Below are the code and all the weights of a small trained network. Each question names an input and a class and asks about switching units off, where a switched-off unit gives its printed mean instead of its output.

import numpy as np


def w(rows, s, z=0):
    codes = np.array(rows[::2]) - 128.0
    scale = np.full(codes.shape[1], s)
    scale[-1] = z or s
    return codes * scale


def norm(h):
    return h / np.sqrt((h * h).mean(-1, keepdims=True) + 1e-5)


def f(y):
    return np.maximum(y, 0)


def log_softmax(a):
    a = a - a.max(-1, keepdims=True)
    return a - np.log(np.exp(a).sum(-1, keepdims=True))


def net(x, mask):
    res = np.array(x, float).reshape(1, 8) / 4 @ E
    u = 0
    for l in range(4):
        y = f(norm(res) @ A[l][:, :-1].T + A[l][:, -1])
        res = res + np.where(mask[u : u + 14], y, B[l][:, -1]) @ B[l][:, :-1]
        u += 14
    return log_softmax(norm(res)[-1] @ U[:, :-1].T + U[:, -1])


A, B = {}, {}
E = w([
[139,109,91,105,68,101,131,153,93,151],'x0',
[75,114,229,112,108,166,77,211,96,161],'x1',
[127,128,127,128,127,126,129,129,127,130],'x2',
[126,140,101,131,124,208,107,80,63,120],'x3',
[43,60,155,138,49,117,167,49,152,140],'x4',
[132,112,151,65,138,99,120,109,91,89],'x5',
[141,254,166,96,51,134,146,104,160,105],'x6',
[113,140,139,195,120,100,120,138,77,86],'x7',
],0.0081)
A[0] = w([
[136,193,118,117,134,177,186,176,117,87,220],'0.n1',
[150,118,53,109,54,140,117,142,90,141,166],'0.n2',
[147,160,176,185,87,108,159,133,84,38,137],'0.n3',
[55,65,106,116,113,141,150,126,106,129,76],'0.n4',
[198,117,121,143,95,42,142,204,213,103,77],'0.n5',
[105,64,108,60,182,111,135,145,93,86,131],'0.n6',
[136,173,147,99,148,164,94,249,57,155,77],'0.n7',
[128,141,81,209,88,144,136,172,167,234,160],'0.n8',
[110,141,97,255,105,54,123,184,65,31,9],'0.n9',
[173,118,91,12,143,181,172,136,209,208,98],'0.n10',
[96,124,120,149,159,110,105,168,98,134,3],'0.n11',
[126,131,194,189,224,199,97,44,202,105,159],'0.n12',
[123,193,124,157,76,133,116,134,146,178,103],'0.n13',
[116,185,192,87,140,65,129,83,136,116,127],'0.n14',
],0.0071,0.0021)
B[0] = w([
[155,185,92,39,110,164,107,150,131,107,223],'0.n1',
[125,155,186,156,149,118,142,112,64,20,203],'0.n2',
[161,145,132,37,107,115,140,80,141,249,212],'0.n3',
[99,175,169,160,149,148,188,138,150,117,206],'0.n4',
[65,174,185,153,179,83,111,138,154,28,230],'0.n5',
[114,163,84,57,84,133,192,195,118,123,209],'0.n6',
[131,154,104,178,120,97,88,127,150,117,255],'0.n7',
[202,95,185,85,108,104,174,150,61,69,219],'0.n8',
[172,140,194,39,201,128,169,79,110,224,227],'0.n9',
[135,189,191,141,159,82,151,88,48,224,236],'0.n10',
[94,172,75,74,93,137,135,134,143,159,156],'0.n11',
[168,141,167,166,78,82,192,170,1,78,246],'0.n12',
[143,122,156,60,66,131,132,106,149,107,188],'0.n13',
[139,150,131,123,41,134,170,173,122,104,210],'0.n14',
],0.0072,0.0046)
A[1] = w([
[126,60,89,136,173,130,118,109,107,140,107],'1.n1',
[146,126,91,123,121,244,95,77,56,177,41],'1.n2',
[122,37,102,163,194,146,142,153,106,153,62],'1.n3',
[133,114,62,139,101,254,87,85,69,92,22],'1.n4',
[100,132,67,87,90,99,133,155,98,140,102],'1.n5',
[162,99,117,160,103,125,85,108,159,123,53],'1.n6',
[162,148,40,151,154,95,111,81,170,103,53],'1.n7',
[116,173,166,179,131,83,118,102,71,218,181],'1.n8',
[86,91,186,165,88,148,35,182,176,141,41],'1.n9',
[116,142,144,114,119,98,160,173,67,71,246],'1.n10',
[118,167,138,63,125,77,151,138,105,191,160],'1.n11',
[86,80,85,157,213,99,114,157,85,174,58],'1.n12',
[115,90,128,150,168,30,133,190,189,157,5],'1.n13',
[126,142,145,109,154,178,102,182,138,116,153],'1.n14',
],0.0096,0.0023)
B[1] = w([
[106,209,106,41,88,133,194,92,91,92,145],'1.n1',
[121,147,204,95,232,73,137,123,227,44,163],'1.n2',
[126,199,85,56,39,207,223,207,120,74,157],'1.n3',
[118,179,238,153,177,56,101,95,240,15,154],'1.n4',
[145,126,170,166,119,182,120,150,111,82,153],'1.n5',
[146,120,122,167,184,171,102,132,113,97,128],'1.n6',
[112,163,55,159,164,45,78,67,108,186,148],'1.n7',
[143,112,169,91,204,181,110,80,101,139,198],'1.n8',
[99,136,108,101,160,175,1,79,171,107,150],'1.n9',
[220,81,134,187,143,205,91,89,167,73,254],'1.n10',
[182,115,144,117,164,188,154,84,153,127,230],'1.n11',
[72,221,114,4,115,190,154,123,107,65,161],'1.n12',
[118,206,171,97,109,132,150,101,167,49,158],'1.n13',
[155,124,85,144,125,147,78,105,93,197,156],'1.n14',
],0.0071,0.011)
A[2] = w([
[43,72,53,133,161,119,144,168,92,95,195],'2.n1',
[168,155,109,117,62,110,117,116,133,193,93],'2.n2',
[11,41,136,185,46,114,178,52,121,156,5],'2.n3',
[150,138,127,142,128,180,96,97,124,98,149],'2.n4',
[142,164,114,129,101,96,163,117,154,151,108],'2.n5',
[164,145,205,147,152,136,92,121,158,148,195],'2.n6',
[182,87,101,74,63,114,141,126,147,91,124],'2.n7',
[120,110,134,117,136,88,144,179,254,123,69],'2.n8',
[197,124,106,170,89,189,142,71,107,88,149],'2.n9',
[126,143,140,127,152,103,156,145,167,91,79],'2.n10',
[220,88,56,54,133,172,66,18,132,85,186],'2.n11',
[68,108,93,123,169,110,156,242,65,97,64],'2.n12',
[148,177,112,156,130,121,204,101,151,125,97],'2.n13',
[83,59,125,147,89,146,110,87,134,139,67],'2.n14',
],0.0076,0.002)
B[2] = w([
[54,220,87,83,145,142,128,139,123,114,135],'2.n1',
[106,134,107,81,173,182,137,127,86,81,139],'2.n2',
[2,147,161,201,216,120,148,232,133,244,147],'2.n3',
[113,88,97,130,128,130,160,150,199,174,199],'2.n4',
[107,112,98,59,177,172,101,106,83,79,144],'2.n5',
[108,7,78,120,109,123,130,117,139,66,220],'2.n6',
[118,96,140,172,87,165,160,167,107,120,162],'2.n7',
[93,176,168,171,183,131,110,56,155,18,136],'2.n8',
[120,110,102,192,74,145,195,222,125,139,223],'2.n9',
[144,73,148,113,75,109,121,111,157,92,159],'2.n10',
[140,58,138,191,89,75,147,205,161,168,254],'2.n11',
[116,143,114,95,75,207,157,140,112,77,136],'2.n12',
[81,77,99,138,113,129,102,82,83,164,183],'2.n13',
[116,134,118,216,160,80,144,166,190,102,136],'2.n14',
],0.0059,0.01)
A[3] = w([
[119,125,125,143,147,147,127,118,141,88,138],'3.n1',
[4,80,146,161,100,149,167,58,118,144,96],'3.n2',
[172,134,70,149,119,110,146,113,131,96,177],'3.n3',
[107,104,175,66,129,162,38,149,110,135,147],'3.n4',
[123,135,56,160,122,61,144,107,120,150,111],'3.n5',
[125,179,123,114,75,136,125,107,146,151,28],'3.n6',
[87,102,153,125,96,186,68,147,153,134,98],'3.n7',
[162,161,65,132,157,102,73,164,96,135,4],'3.n8',
[186,152,104,132,177,141,98,176,116,122,97],'3.n9',
[123,133,155,96,160,137,152,99,87,150,124],'3.n10',
[129,134,110,120,130,70,180,93,120,123,153],'3.n11',
[143,108,152,132,113,174,122,163,141,136,221],'3.n12',
[126,139,128,129,84,154,97,97,132,130,157],'3.n13',
[117,186,115,106,61,115,120,111,161,146,85],'3.n14',
],0.013,0.0024)
B[3] = w([
[182,70,109,130,37,89,87,115,163,92,197],'3.n1',
[190,193,134,121,187,44,93,255,196,163,237],'3.n2',
[26,102,120,175,112,184,66,166,98,195,228],'3.n3',
[80,133,107,188,167,143,117,37,105,166,203],'3.n4',
[90,54,79,123,137,177,17,74,135,113,152],'3.n5',
[109,176,111,69,152,174,169,185,94,94,143],'3.n6',
[149,132,17,160,131,103,116,90,79,119,200],'3.n7',
[84,183,158,117,177,34,137,252,237,161,157],'3.n8',
[73,105,192,128,86,65,185,145,159,191,226],'3.n9',
[203,151,189,95,133,159,84,102,128,204,180],'3.n10',
[88,92,68,152,139,195,44,50,67,198,197],'3.n11',
[91,58,19,137,90,82,174,100,79,157,254],'3.n12',
[68,126,110,104,183,168,96,178,160,136,158],'3.n13',
[111,140,86,78,155,200,153,144,103,69,146],'3.n14',
],0.0076,0.0078)
U = w([
[87,231,85,53,90,202,174,158,98,68,128],'0',
[116,187,149,146,176,32,119,223,191,171,114],'1',
[150,90,116,148,139,157,130,114,161,128,255],'2',
[66,125,67,187,152,125,53,50,84,157,114],'3',
[165,136,194,89,178,134,159,59,89,185,86],'4',
[141,136,187,148,132,97,102,62,184,9,82],'5',
[153,91,151,200,101,112,154,148,64,109,91],'6',
[148,76,121,149,101,114,164,141,122,124,109],'7',
],0.012,0.0081)

Each question gives the input, the list of numbers given to net, and the class t.
The units are the neurons (one row each of A and B). Each row of codes is followed by its name. A weight is (code - 128) times the scale printed after its matrix; where a second scale follows, it is the last column's (A, B and U).
mask holds one flag per neuron, layer by layer. A switched-off neuron (its flag False) gives its mean, the last column of its row in B, instead of its output. The means were averaged over made-up inputs and are rounded, as every weight is.
A unit's drop is (log p(t) with every unit on - log p(t) with that unit switched off) / (log p(t) with every unit on - log p(t) with every unit switched off).
The circuit of an input: a set's keep is (log p(t) with only the set's units on - log p(t) with every unit switched off) / (log p(t) with every unit on - log p(t) with every unit switched off). Starting from the 12 units with the biggest drops (on a tie, the unit counted first), units are removed one at a time, each time the one whose removal leaves the highest keep (on an exact tie, the one counted first), for as long as the keep stays at least 0.8.
circuit, biggest first: the units of the circuit, biggest drop first
top k neurons: the k neurons with the biggest drops, biggest first
top k neurons in layer l: the k neurons of layer l with the biggest drops, biggest first
input [1,-5,-6,4,-4,-5,0,-8], class 4: circuit, biggest first	[0.n10]
input [0,2,3,-4,6,3,5,8], class 4: circuit, biggest first	[0.n3, 0.n9]
input [8,3,6,-1,-7,-5,2,-5], class 6: top 2 neurons	[0.n8, 3.n2]
input [-8,8,-6,-3,4,-3,2,-3], class 3: top 2 neurons in layer 1	[1.n9, 1.n11]
input [-8,1,-7,8,-6,8,1,3], class 5: top 4 neurons	[1.n4, 1.n2, 0.n8, 0.n5]
input [8,-8,-7,2,-1,-2,-1,-5], class 3: circuit, biggest first	[1.n7, 3.n3]
input [4,-4,-3,-7,8,-4,5,-6], class 1: top 3 neurons	[3.n2, 2.n3, 0.n9]
input [5,-3,-6,-3,-6,6,-6,-2], class 0: top 2 neurons	[1.n12, 0.n1]
input [-5,1,-2,8,5,1,-6,-4], class 5: circuit, biggest first	[1.n4, 1.n2]
input [5,-4,-4,-3,1,-1,6,5], class 0: top 2 neurons	[0.n3, 0.n13]
input [5,5,6,4,-8,0,-8,-7], class 0: circuit, biggest first	[1.n12, 1.n3]
input [6,-4,1,1,8,-3,-7,-7], class 1: top 3 neurons	[3.n2, 2.n3, 0.n4]
input [5,2,4,-8,-7,2,8,8], class 0: top 2 neurons in layer 3	[3.n2, 3.n14]
input [-7,-1,-6,-6,6,4,-2,-1], class 6: top 2 neurons	[0.n12, 1.n10]
input [-6,8,-2,-6,-7,7,-7,7], class 3: top 2 neurons	[3.n4, 3.n2]
input [-8,1,-6,-1,-1,2,0,-3], class 6: circuit, biggest first	[0.n12]
input [8,-8,4,-8,5,-3,-3,1], class 3: top 2 neurons	[3.n11, 1.n7]
input [-8,0,2,3,-7,-8,4,3], class 6: top 3 neurons in layer 0	[0.n12, 0.n8, 0.n13]
input [-2,8,3,5,4,-7,6,-4], class 3: top 2 neurons	[3.n4, 3.n7]
input [7,-8,6,-7,6,-5,-1,8], class 3: circuit, biggest first	[3.n11]
input [-4,-3,2,0,-7,-7,-8,-5], class 0: circuit, biggest first	[1.n3, 1.n12]
input [-5,-5,5,3,-4,-6,-7,4], class 0: circuit, biggest first	[1.n3, 1.n12]
input [7,-3,4,-6,1,-3,-2,-2], class 6: top 2 neurons in layer 0	[0.n8, 0.n2]
input [-3,0,1,4,2,5,-7,7], class 0: circuit, biggest first	[1.n3, 1.n12, 1.n1]
input [5,-2,5,-2,1,4,-3,-6], class 4: top 2 neurons	[0.n10, 1.n8]
input [5,0,-6,3,6,-3,3,-8], class 4: circuit, biggest first	[0.n10, 1.n8]
input [1,-6,-3,7,3,7,5,0], class 5: circuit, biggest first	[1.n4, 3.n12]
input [0,8,8,-8,8,-1,5,4], class 1: circuit, biggest first	[3.n2]
input [-1,4,-4,1,4,-4,2,5], class 4: top 2 neurons in layer 0	[0.n3, 0.n9]
input [-8,-6,-5,8,-7,-3,3,6], class 5: top 4 neurons	[1.n4, 1.n2, 3.n2, 0.n7]
